Below is a small trained network, with its code and all its weights. Each question gives an input and a class and asks what happens when units are switched off, that is, made to give their printed mean instead of their output.

import numpy as np


def w(rows, s, z=0):
    codes = np.array(rows[::2]) - 128.0
    scale = np.full(codes.shape[1], s)
    scale[-1] = z or s
    return codes * scale


def f(y):
    return y / 2 * (1 + np.tanh(0.7978845608 * (y + 0.044715 * y**3)))


def log_softmax(a):
    a = a - a.max(-1, keepdims=True)
    return a - np.log(np.exp(a).sum(-1, keepdims=True))


def net(x, mask):
    res = np.array(x, float).reshape(1, 8) / 4 @ E
    y = f(res @ A[0][:, :-1].T + A[0][:, -1])
    res = res + np.where(mask, y, B[0][:, -1]) @ B[0][:, :-1]
    return log_softmax(res[-1] @ U[:, :-1].T + U[:, -1])


A, B = {}, {}
E = w([
[129,82,139,137,112,183,33,43,222],'x0',
[153,96,212,188,127,73,91,103,67],'x1',
[143,219,57,72,101,74,158,100,98],'x2',
[161,174,255,102,156,115,108,145,38],'x3',
[113,119,74,58,126,176,175,136,69],'x4',
[94,138,215,171,42,124,177,139,164],'x5',
[181,146,112,198,197,107,82,65,162],'x6',
[27,71,122,175,163,70,149,188,87],'x7',
],0.0079)
A[0] = w([
[175,126,126,202,174,155,100,102,214,121],'neuron 0',
[193,100,212,165,135,142,93,105,40,158],'neuron 1',
[161,152,149,115,120,106,106,123,225,204],'neuron 2',
[58,193,129,72,122,218,202,133,93,248],'neuron 3',
[9,129,146,162,135,159,148,254,54,163],'neuron 4',
[154,125,35,118,144,60,126,102,179,151],'neuron 5',
[215,215,216,179,107,127,159,118,92,252],'neuron 6',
[143,56,95,123,177,127,132,177,98,119],'neuron 7',
[124,175,172,158,69,118,132,131,167,195],'neuron 8',
[137,71,19,93,194,80,102,111,184,165],'neuron 9',
[147,118,90,119,184,135,145,10,110,57],'neuron 10',
[98,128,149,74,92,132,152,80,64,48],'neuron 11',
],0.0091,0.0043)
B[0] = w([
[156,110,122,120,147,194,51,93,172,202],'neuron 0',
[153,217,38,21,121,33,200,10,108,224],'neuron 1',
[166,113,155,116,83,112,35,63,131,188],'neuron 2',
[113,121,57,1,168,84,204,80,182,235],'neuron 3',
[157,80,212,98,203,66,191,45,177,240],'neuron 4',
[160,224,127,158,196,209,93,167,108,193],'neuron 5',
[197,161,70,74,171,75,135,31,16,250],'neuron 6',
[127,141,138,159,130,65,154,152,55,166],'neuron 7',
[204,73,137,59,146,51,138,42,147,185],'neuron 8',
[187,204,157,208,132,195,103,152,99,225],'neuron 9',
[22,190,113,123,195,187,154,152,125,164],'neuron 10',
[48,69,134,151,146,192,144,169,141,156],'neuron 11',
],0.0081,0.011)
U = w([
[163,91,167,170,112,205,12,108,216,5],'0',
[96,130,2,118,138,254,176,167,186,126],'1',
[193,171,92,94,142,60,181,96,95,249],'2',
[81,17,177,100,119,81,187,126,226,57],'3',
[169,179,160,206,179,157,83,208,67,1],'4',
],0.0087,0.0039)

Each question gives the input, the list of numbers given to net, and the class t.
The units are the neurons (one row each of A and B). Each row of codes is followed by its name. A weight is (code - 128) times the scale printed after its matrix; where a second scale follows, it is the last column's (A, B and U).
mask holds one flag per neuron, in row order. A switched-off neuron (its flag False) gives its mean, the last column of its row in B, instead of its output. The means were averaged over made-up inputs and are rounded, as every weight is.
A unit's drop is (log p(t) with every unit on - log p(t) with that unit switched off) / (log p(t) with every unit on - log p(t) with every unit switched off).
The circuit of an input: a set's keep is (log p(t) with only the set's units on - log p(t) with every unit switched off) / (log p(t) with every unit on - log p(t) with every unit switched off). Starting from all 12 units, units are removed one at a time, each time the one whose removal leaves the highest keep (on an exact tie, the one counted first), for as long as the keep stays at least 0.8.
units of the circuit, in order: the units of the circuit, biggest drop first
top k neurons: the k neurons with the biggest drops, biggest first
drop of u: that unit's drop, to one decimal
input [1,-3,-2,-8,1,-3,8,0], class 4: units of the circuit, in order	neuron 9; neuron 5
input [3,-5,-5,4,2,-3,-7,-5], class 1: units of the circuit, in order	neuron 4; neuron 6
input [0,-2,-6,-8,-7,6,-8,-7], class 0: units of the circuit, in order	neuron 2; neuron 1
input [8,3,-4,5,-6,6,-3,7], class 2: units of the circuit, in order	neuron 1
input [5,-4,-7,5,3,-4,-2,7], class 3: units of the circuit, in order	neuron 6; neuron 4
input [-7,1,4,-5,-7,-2,-1,-4], class 4: units of the circuit, in order	neuron 1; neuron 3; neuron 5
input [-7,-5,-7,-6,8,-7,6,6], class 4: top 2 neurons	neuron 9; neuron 1
input [7,1,1,-7,3,-4,-8,6], class 1: top 2 neurons	neuron 6; neuron 1
input [6,-4,-5,6,5,-7,1,5], class 4: top 2 neurons	neuron 6; neuron 3
input [-3,-8,0,-1,-6,-2,7,1], class 4: top 2 neurons	neuron 5; neuron 9
input [-2,-2,-2,-4,-8,-5,2,0], class 4: drop of neuron 9	0.2
input [-6,3,1,-8,1,-5,-7,-7], class 1: drop of neuron 6	0.1
input [-4,-6,5,0,4,-1,-7,5], class 3: drop of neuron 4	0.2
input [8,2,-3,-6,8,6,-3,0], class 0: units of the circuit, in order	neuron 1
input [1,8,-7,-7,3,0,2,0], class 0: drop of neuron 3	0.1
